In the rows, zero is written as 128.
Here are made-up nodes, facts about them, and rows of numbers that follow some of those facts. Name the node behind each unnamed row.

Known rows:
vopiflo: [157 112 118 145 109 119 134 107 116 128 142 115 158 154 144 110 135 124
  96 124 125 159 136 114 104 149 125]
drasta: [136  94 118 148 116 109 113 130 144 139 155 135 165 125 130 106 115 108
  96 132 145 105 112  90 170 161 119]
gizis: [114 136 112 110 118 133 142 141 129 126 128 136 120 105 103 145 126 145
 134 119 140 114 123 147 144 104 128]
dugutrok: [136 137 150 154 171 139 125 141 137 148 124  99 109 146 159 130 167 107
  32 175  90 150 138 170  98 112 158]
buvolal: [139 117 151 120 153 146 139 107 125 123 131 163 133 112 146 132 149 121
 100 124 112 102 130 118 130  96 168]
zofo: [130 131 134 130 110 131 122 133 148 122 128 138 155 140 120 141 128 132
 128 112 120 114 132 119 135 130 123]
zeru: [144 130 160  97 144 149 137 142 138 152 108 123 124 117 132 135 156 107
  45 146  92  91 112 115 103  95 171]
durur: [122 113 124 146 148 104 143  74  85 129 151 144 138 137 142  84 118 111
 170 134 150 154 141 110 134 145 124]
siskuvas: [116  93 138 149 117 104 110 108 137 118 163 148 183 123 134  99 121 110
 134 122 157 114 123  74 172 155 100]
nadrar: [111 121 201 108 155 146 141 105 125 109 130 153 144 102 152 123 164 110
 145 123 116 113 133  83 105  82 135]
gramu: [124 141 140 130 141 131 124 134 134 138 127 146 123 134 129 127 122 114
 145 136 124 107 122 118 140 122 140]
plovir: [125 121 152 137 149 129 118 126 130 138 132 141 130 127 135 120 121 115
 114 140 131 108 118 103 146 130 147]
doplin: [116 116 155 122 145 111 157  82 102 129 146 124 141 134 147  83 130 103
 172 140 141 165 142 100 108 127 111]
trugrir: [116 100 138 139 132 117 118 129 122 114 137 120 128 111 119 127 133 142
  97 125 134 102 113 110 148 125 127]
mokure: [112 161 153 102 103 139 139 138 141 111 117 141 169 130 112 140 130 122
 222  91 135 134 142 114 107  97  83]
togol: [150 126 104 137 102 122 126 122 133 133 136 122 140 149 132 125 120 124
 133 124 137 166 137 143 123 162 116]
stevul: [ 87 104 177 144 147 136 121 112 126  83 130 134 138 101 144 129 163 152
 139 104 131 112 145  94 115  93 108]
labu: [139 102 121 132 137 110 116 145 142 175 136 120 125 128 123 105 104  95
  55 170 128  91  99 113 177 153 153]
klugral: [152 121 115 132 102 133 123 127 133 125 137 120 126 145 132 130 123 126
 146 119 132 170 136 150 132 165 112]

Facts:
bamuk	θ	fupli; bikegrim	θ	fenis; bikegrim	θ	plisu
bikegrim	θ	drivar; bronen	θ	robom; bronen	θ	sekletor
damal	θ	teflim; damal	θ	treplalek; doplin	θ	siskuvas
doplin	θ	truvek; doplin	θ	forak; doplin	θ	plufi
dragom	θ	kleken; dragom	θ	ridras; drikom	θ	drudredrol
drikom	θ	plisu; drikom	θ	nadrar; drili	θ	kuze
drili	θ	feskunuk; drili	θ	biplik; drosul	θ	bitur
drosul	θ	datrar; dugutrok	θ	donoplem; durur	θ	forak
fadek	θ	neskur; fasur	θ	bredak; fasur	θ	grugel
fedrugum	θ	rilak; fedrugum	θ	turen; fitiklak	θ	skefogu
fitiklak	θ	gidregril; fitiklak	θ	stevul; fitiklak	θ	grugel
fitiklak	θ	leska; fitiklak	θ	rito; fligrus	θ	stiklogre
fliskem	θ	rito; fusen	θ	fiman; fusen	θ	buvolal
fusen	θ	lubren; gimos	θ	mokure; gradrim	θ	griko
gradrim	θ	grugel; grafloros	θ	skaluk; grafloros	θ	truvek
grafloros	θ	gamo; grafloros	θ	zagur; gumon	θ	gutro
gumon	θ	klogru; gumon	θ	bestamuk; kekli	θ	donoplem
kekli	θ	gutro; kekli	θ	stevul; kekli	θ	drudredrol
keve	θ	fleklil; keve	θ	klogru; keve	θ	forak
keve	θ	gamo; kizesus	θ	fuma; klakar	θ	rotuste
klakar	θ	nudis; klavebrul	θ	gemik; klufu	θ	ruplen
klugral	θ	fuma; klugral	θ	pako; klukin	θ	todar
kono	θ	podomim; kono	θ	leska; kono	θ	rotuste
kono	θ	zusta; lesor	θ	tefak; lesor	θ	muplepa
lifin	θ	fenis; lifin	θ	neskur; lodre	θ	sketresum
lodre	θ	trege; madi	θ	kleken; motrir	θ	drufer
motum	θ	bitur; motum	θ	fupli; musku	θ	truvek
musku	θ	tripenuk; musku	θ	zoguguk; nabar	θ	brutan
nabar	θ	fiman; nezuluk	θ	podomim; nezuluk	θ	klomen
nezuluk	θ	dutas; nosa	θ	neskur; nosa	θ	fetrek
nosa	θ	stadak; nosa	θ	pako; paskes	θ	skaluk
plikufel	θ	kuze; plikufel	θ	stufan; popen	θ	kuze
raskifu	θ	zifek; raskifu	θ	turen; raskifu	θ	gepi
raskifu	θ	dozi; risus	θ	drudredrol; risus	θ	drikluflak
ritol	θ	mudeda; ritol	θ	klomen; ritol	θ	fetrek
safogrur	θ	flatru; safogrur	θ	griko; safogrur	θ	gamo
safogrur	θ	rito; safogrur	θ	nudis; sapes	θ	stuklusos
sapes	θ	fiman; sapes	θ	pako; skitrok	θ	flupel
skitrok	θ	tripenuk; skitrok	θ	klogru; skitrok	θ	zusta
skizis	θ	robom; skizis	θ	fenis; skobravum	θ	rilak
skobravum	θ	stuklusos; sodidu	θ	pobel; sodidu	θ	drasta
sodidu	θ	fleklil; stakleso	θ	skefogu; stefis	θ	klogru
stoklugo	θ	klogru; stoklugo	θ	rotuste; tegrun	θ	flatru
toflol	θ	gutro; togol	θ	plereku; togol	θ	tefak
togol	θ	klomen; trezarem	θ	bitur; trezarem	θ	ruzak
trustal	θ	skefogu; vebru	θ	flava; vebru	θ	feskunuk
vekir	θ	mifopu; vekir	θ	sketresum; vekir	θ	gutro
vekir	θ	rito; vopiflo	θ	drasta; vopiflo	θ	mokure
vopiflo	θ	bredak; vopiflo	θ	forak; vopiflo	θ	zoguguk
zavi	θ	donoplem; zazi	θ	ridras; bamuk	λ	890
bestamuk	λ	425; bikegrim	λ	17; biplik	λ	425
bitur	λ	17; bredak	λ	17; bronen	λ	17
brutan	λ	425; buvolal	λ	890; damal	λ	890
datrar	λ	17; donoplem	λ	17; doplin	λ	890
dozi	λ	425; dragom	λ	17; drarasan	λ	425
drasta	λ	425; drikluflak	λ	425; drikom	λ	890
drili	λ	425; drivar	λ	17; drosul	λ	425
drudredrol	λ	17; drufer	λ	890; druvor	λ	425
dugrul	λ	890; dugutrok	λ	890; durur	λ	890
dutas	λ	890; fadek	λ	890; fasur	λ	17
fedrugum	λ	17; fenis	λ	425; feskunuk	λ	425
fetrek	λ	890; fiman	λ	17; fitiklak	λ	425
flatru	λ	17; flava	λ	17; fleklil	λ	890
fligrus	λ	17; fliskem	λ	17; flupel	λ	890
forak	λ	890; fuma	λ	425; fupli	λ	425
fusen	λ	17; gamo	λ	890; gemik	λ	17
gepi	λ	17; gidregril	λ	425; gimos	λ	890
gizis	λ	17; gradrim	λ	890; grafloros	λ	890
gramu	λ	890; griko	λ	425; grobra	λ	425
groda	λ	890; grugel	λ	425; gumon	λ	17
gusil	λ	425; gutro	λ	425; kekli	λ	17
keve	λ	425; kiflam	λ	890; kizesus	λ	890
klakar	λ	890; klavebrul	λ	425; kleken	λ	17
klivo	λ	890; klogru	λ	890; klomen	λ	17
klufu	λ	890; klugral	λ	425; klukin	λ	425
kono	λ	17; kuze	λ	17; labu	λ	890
laflegrek	λ	890; leska	λ	890; lesor	λ	17
lifin	λ	890; lodre	λ	425; lubren	λ	17
madi	λ	425; mifopu	λ	890; mokure	λ	425
motrir	λ	425; motum	λ	890; mudeda	λ	17
muplepa	λ	425; musku	λ	17; nabar	λ	17
nadrar	λ	890; neskur	λ	890; nezuluk	λ	890
nosa	λ	890; nudis	λ	17; pako	λ	17
paskes	λ	890; plereku	λ	890; plikufel	λ	890
plisu	λ	425; plivun	λ	17; plovir	λ	890
plufi	λ	17; pobel	λ	425; podomim	λ	17
popen	λ	17; pudrodron	λ	17; pugiflim	λ	890
raskifu	λ	890; reklek	λ	17; ridras	λ	890
rilak	λ	17; risus	λ	17; rito	λ	890
ritol	λ	890; robom	λ	890; rotuste	λ	17
ruplen	λ	17; ruzak	λ	425; safogrur	λ	890
sapes	λ	17; sekletor	λ	425; siskuvas	λ	425
skaluk	λ	890; skefogu	λ	425; sketresum	λ	890
skitrok	λ	425; skizis	λ	17; skobravum	λ	890
sodidu	λ	890; stadak	λ	425; stakleso	λ	17
stefis	λ	425; stevul	λ	17; stiklogre	λ	425
stoklugo	λ	890; stufan	λ	17; stuklusos	λ	890
takem	λ	17; tefak	λ	890; teflim	λ	17
tegrun	λ	17; tepladu	λ	425; todar	λ	425
toflol	λ	890; togol	λ	425; trege	λ	890
treplalek	λ	17; trezarem	λ	425; tripenuk	λ	17
trugrir	λ	17; trustal	λ	890; truvek	λ	17
turen	λ	425; vagron	λ	17; vebru	λ	17
vekir	λ	425; vopiflo	λ	425; vovin	λ	890
zagur	λ	17; zavi	λ	17; zazi	λ	17
zeru	λ	890; zifek	λ	890; zigrar	λ	890
zododru	λ	17; zofo	λ	425; zoguguk	λ	17
zusta	λ	17; biplik	η	muplepa; bitur	η	stoklugo
bredak	η	lifin; buvolal	η	ritol; damal	η	zododru
donoplem	η	fadek; dozi	η	togol; drasta	η	skitrok
drikluflak	η	safogrur; drili	η	flava; drivar	η	gemik
drosul	η	truvek; druvor	η	nosa; dugrul	η	brutan
dugutrok	η	raskifu; fadek	η	dugrul; fasur	η	vopiflo
fedrugum	η	stakleso; feskunuk	η	treplalek; fetrek	η	plivun
fiman	η	stufan; fitiklak	η	popen; flatru	η	rito
fleklil	η	doplin; fligrus	η	tegrun; fliskem	η	groda
forak	η	kizesus; fuma	η	zusta; fusen	η	drikluflak
gamo	η	stiklogre; gepi	η	skizis; gimos	η	klufu
gizis	η	gimos; gramu	η	grobra; groda	η	fitiklak
grugel	η	kiflam; gumon	η	gamo; gutro	η	drudredrol
kekli	η	donoplem; keve	η	buvolal; kizesus	η	trustal
klakar	η	mudeda; klavebrul	η	klakar; kleken	η	stefis
klivo	η	grugel; klogru	η	paskes; klomen	η	stevul
klufu	η	stadak; klugral	η	dozi; labu	η	drasta
laflegrek	η	skaluk; lesor	η	fliskem; lifin	η	flatru
lodre	η	nabar; mifopu	η	robom; motrir	η	mifopu
muplepa	η	nezuluk; musku	η	zavi; nabar	η	trege
neskur	η	klugral; nezuluk	η	pudrodron; nosa	η	skefogu
nudis	η	sketresum; pako	η	fetrek; plereku	η	ridras
plikufel	η	drufer; plivun	η	tripenuk; plovir	η	drivar
plufi	η	plereku; popen	η	vovin; pudrodron	η	musku
pugiflim	η	gramu; raskifu	η	druvor; reklek	η	klukin
ridras	η	neskur; rilak	η	fligrus; risus	η	laflegrek
robom	η	fuma; rotuste	η	plovir; ruplen	η	klivo
ruzak	η	grafloros; safogrur	η	fasur; sekletor	η	lesor
skaluk	η	ruzak; skefogu	η	klomen; sketresum	η	zofo
skitrok	η	siskuvas; skizis	η	forak; skobravum	η	datrar
sodidu	η	fedrugum; stadak	η	drarasan; stakleso	η	stuklusos
stefis	η	pugiflim; stiklogre	η	pobel; stufan	η	sodidu
stuklusos	η	nudis; takem	η	pako; tefak	η	reklek
teflim	η	durur; todar	η	takem; toflol	η	plikufel
togol	η	feskunuk; trege	η	motum; treplalek	η	vekir
tripenuk	η	vagron; trugrir	η	rotuste; trustal	η	griko
turen	η	gusil; vagron	η	mokure; vekir	η	klavebrul
vopiflo	η	trugrir; vovin	η	lubren; zavi	η	skobravum
zazi	η	zigrar; zeru	η	nadrar; zifek	η	fupli
zigrar	η	tepladu; zododru	η	gizis; zofo	η	leska
zoguguk	η	turen

Name these rows:
No name comes twice in this set of rows, the named rows included.
[170  94 129 151 138 139 114  87 111 126 155 155  80 132 154 114 122 121
 104 136 141 158 133 137 171 168 180] : lifin
[117  94 115 169 163 110 120  76 125 118 141 187 137 104 166 114 115 136
 151 121 158  96 149  96 159 131 153] : rito
[145 139  82 157 125 155 120 122 158 112 128 169 138 137 135 186 148 149
  30 116  90 108 141 171 129  79 192] : gutro
[133 109 135 149 114 128 111 138 148 123 139 140 154 133 131 130 136 121
 101 123 120 112 123 109 145 134 127] : drikluflak
[150  98 112 131 126 122 133 139 113 137 131  89  97 126 126 121 135 136
  39 146 125 142 112 153 119 148 143] : fusen
[ 90 144 160 112 136 116 125 129 142 147 134 127 137 115 128  96 101  91
 211 145 156 125 127  82 156 130  81] : drufer
[139 172 114  92  92 145 137 178 168 149 101 112 143 144 101 159 122 115
 114 121 103 117 113 146 102 115 121] : todar
[130 134  90 156 117 122 121 111 148 127 129 121 139 138 156 131 115 125
 128 132 139 165 152 144 106 140 107] : vekir
[104 137 152 136 151 129 125 105 123 114 127 160 134 128 142 121 115 127
 206 114 137 115 147  93 136 116 121] : leska
[126  83 102 159 135 113 115 113 118 117 145 150 128 106 127 128 127 158
  82 126 146  90 120 124 172 137 160] : flatru
[139 100 138 135 129 132 121 134 163 120  93 130 150 103 171 146 141 143
  97 102 124  94 143  90  68 139 126] : skefogu

Now the same nodes, written a new way:
Some nodes and their rows:
ruzak: [116 112  75 204 101  91 145 130 142 134 148 127 143 184 118 105 121 155
 148  72 120 126 111 104 127 139 151 134 111 100 150  89 145 103 130 124]
tegrun: [135 121  89 198 155  97 161 138 149 164 138 106 137 189  95  87 120 166
 133  82 137 117 118 102 128 146  75 133 142  88 151  97 137  39 143 130]
fligrus: [125 114  88 159 151 103 158 143 149 142 150 104 134 183  97  92 109 181
 134 101 129 120 116  97 119 153  79 143 129 101 151  96 140  45 137 137]
risus: [127 107  99 144 131 108 159 152 144 113 154 112 139 181 118  98 118 178
 127 111 102 122 106 104 117 140 117 153 116 115 146  85 154  54 119 113]
zazi: [119 113 130 124 155 114 149 159 144 128 152 122 142 173 110 134 116 172
 130 126 112 115  99 102 120 136  89 147 119 128 139  82 153  72 103 124]
podomim: [124 125 107 161 127 102 150 139 137 150 146 130 126 183 110 112 123 165
 146 100 126 124  96 107 125 140 124 136 123 107 145  97 153  83 127 141]
sapes: [122 120  97 171 157 112 153 154 145 144 148 121 136 180 108 122 119 163
 137 108 122 114 111 102 122 143  83 138 139 120 144  92 149  53 119 119]
fiman: [110 112  96 112 131 113 144 155 141 140 158 130 127 179 110 114 102 182
 147 141 121 105 101 117 118 144 111 146 112 119 145  90 154  98 118 143]
stufan: [125 117 124 142 138 104 147 137 138 149 145 132 130 184 103 111 110 175
 149 107 129 114 100 119 128 142 110 135 122 105 146  96 149 106 121 148]
mudeda: [134 131 103 206 130 101 151 127 135 157 135 134 130 189 103 116 127 147
 153  80 132 125 102 113 135 135 125 121 143 101 148 104 152  92 132 141]
forak: [122 122 115 151 106 102 148 148 140 142 139 133 140 177 115 132 103 138
 138  77 120 141 106 103 135 142 119 128  99 106 147  92 150  93 121 151]
bamuk: [129 113 102 157 130 108 153 159 141 138 143 119 145 179 103 135 105 158
 126  95 118 126 112 103 134 142  76 133 117 123 142  91 144  60 117 126]
safogrur: [128 122  70 162 121 110 165 154 140 140 145 115 148 177 109 118 124 144
 121  93 125 120 108 110 134 134  75 140 107 119 137  90 142  34 128 134]
vovin: [126 120  65 163 108 100 151 142 136 137 140 133 136 184 110 124 111 143
 142  93 120 128 110 108 135 139 128 132 109 113 144  99 149  67 132 140]
donoplem: [148 111  96 137 114  97 158 142 129 102 139 121 128 199  96 137 122 191
 147 113 121 123  82 113 134 135 155 144 141 122 150  95 153 108 139 125]
dragom: [129 117 119 162 160 115 153 147 145 142 145 118 142 181 101 119 121 165
 134  97 120 120 106 106 125 140  85 139 134 120 145  92 147  73 117 124]
gusil: [130 133 122 180 126  95 151 164 130 178 138 124 149 185 101 129 124 142
 154  52 144 105  86 125 139 143  94 127 133 105 145  91 134 145 132 142]
lifin: [109 131  41 151 133 116 159 184 139 139 150 106 129 189 101 139 110 157
 134 123 136 108 109 103 120 150  29 133 128 147 143 104 141  29 142 128]
zeru: [112 105  37 160  63  91 156 160 140 129 153 122 138 183 127  66 109 168
 127  83 106 149 114 109 116 142 144 143  88 100 155  87 148  64 146 138]

Which node is each row?
No name comes twice in this set of rows, the named rows included.
[137  96  60 109 110 100 162 167 139  89 152 103 143 189 104 122  99 201
 123 128 110 118 108 104 129 146 107 155 107 126 146  83 142  47 130 115] : dugutrok
[145 109  93 106 127 115 162 164 133  91 154 107 135 186 102 134 124 197
 127 137 111 108  88 110 125 136 117 158 127 135 142  84 149  67 126 111] : kekli
[114 127 125 154 118  92 148 170 131 161 145 122 144 180 103 126 119 163
 150  68 135  97  84 131 130 142  93 136 111 120 144  84 137 144 124 144] : turen
[148 119 118 149 127 114 162 156 134 112 138 111 142 192  98 143 130 181
 132  92 112 125  82 111 130 131 118 149 150 134 144  89 151  91 123 102] : zavi
[145 131 139 172 153 111 150 152 138 146 132 127 153 176 103 169 117 120
 133  71 123 126 107 105 148 137  81 118 131 118 138  91 146  73 110 130] : doplin
[128 121  69  84 113 120 147 139 141  88 156 117 101 175 118 157 106 133
 137 131 123 119 117  72 132 159 159 148  74 102 148  98 148  19 132 156] : klogru

The same nodes again, as new rows of numbers:
Some nodes and their rows:
sekletor: [141 126 142 179 123 133 157  84 141 105 103 154 188]
tepladu: [146  75 118 131 144 136 118 115 139 110 104 120 142]
vovin: [159  88 118 132 133 105 148  86 124 145 108 130 159]
pobel: [147  97 118 141 142 141 114  96 142 103 112 107 146]
sketresum: [145 101 113 177 100  89 121  67 134 146 140 127 148]
nudis: [114 114 108 173 135 111 122  62 152 145 114 134 135]
madi: [138  54 133 151 119 136 125 132 121 131  68 147 157]
durur: [164  67 112 109 137 112 130 109 128 156 104 130 146]
gizis: [124 104 118 140 154 118 144  80 149 145  87 145 146]
gimos: [160  80 121 127 130 109 147 103 125 157 100 149 161]
bitur: [131 141 133 151 171  94 149  58 155 121  95 169 155]
drikluflak: [123 107 124 207  96 109 113  90 150 116 135 146 158]
robom: [162 112 127 143 130 107 148  67 128 136 112 121 170]
drufer: [160  85 115 129 165  68 124  73 106 112 100 112 130]
fligrus: [102  31 110  89 180  61 227 111 186 125 116 144 135]
tripenuk: [126 121 116 146 155 124 137  62 148 138  96 127 146]
gradrim: [162  79 126 123 129 107 147 104 129 156  98 148 164]
kekli: [123 102 131 147 143 118 157  93 152 158  74 179 164]
brutan: [148  97 117 141 143 141 114  95 141 102 113 106 144]

Name these rows:
No name comes twice in this set of rows, the named rows included.
[170  95 106 108 167 133 178  84 100 140  92 123 167] : plovir
[148  94 137 144 151 109 143 123 145 109  97 195 162] : drosul
[151 114 127 145 161 114 125  92 143  87 115 147 149] : ruzak
[124  93 104 131 161 133 150  98 138 160  83 159 146] : stakleso
[143  78 116 168  97  85 130 103 134 169 124 165 157] : safogrur
[145  77 128 140 133 136 135 127 142 124  95 157 160] : stefis
[159  82 121 131 129 108 152 102 124 157 100 152 166] : nezuluk
[125  99 113 136 158 120 138  81 147 146  89 139 139] : vagron
[124 103 105 138 165 128 152  79 136 146  88 142 144] : trugrir
[129 109 104 129 163 129 119  68 149 136 100 107 128] : stevul
[147  93 112 142 144 144 114  98 137 104 115 105 140] : mokure
[128 109 108 129 162 127 120  68 150 136  98 109 130] : zusta
[106  44 115 141 135 111 161 101 129 159  59 124 140] : popen
[111  88 109 161 131 109 127  98 152 166 100 169 138] : fasur
[126  91 118 130 151 122 141  98 151 158  81 160 145] : skizis

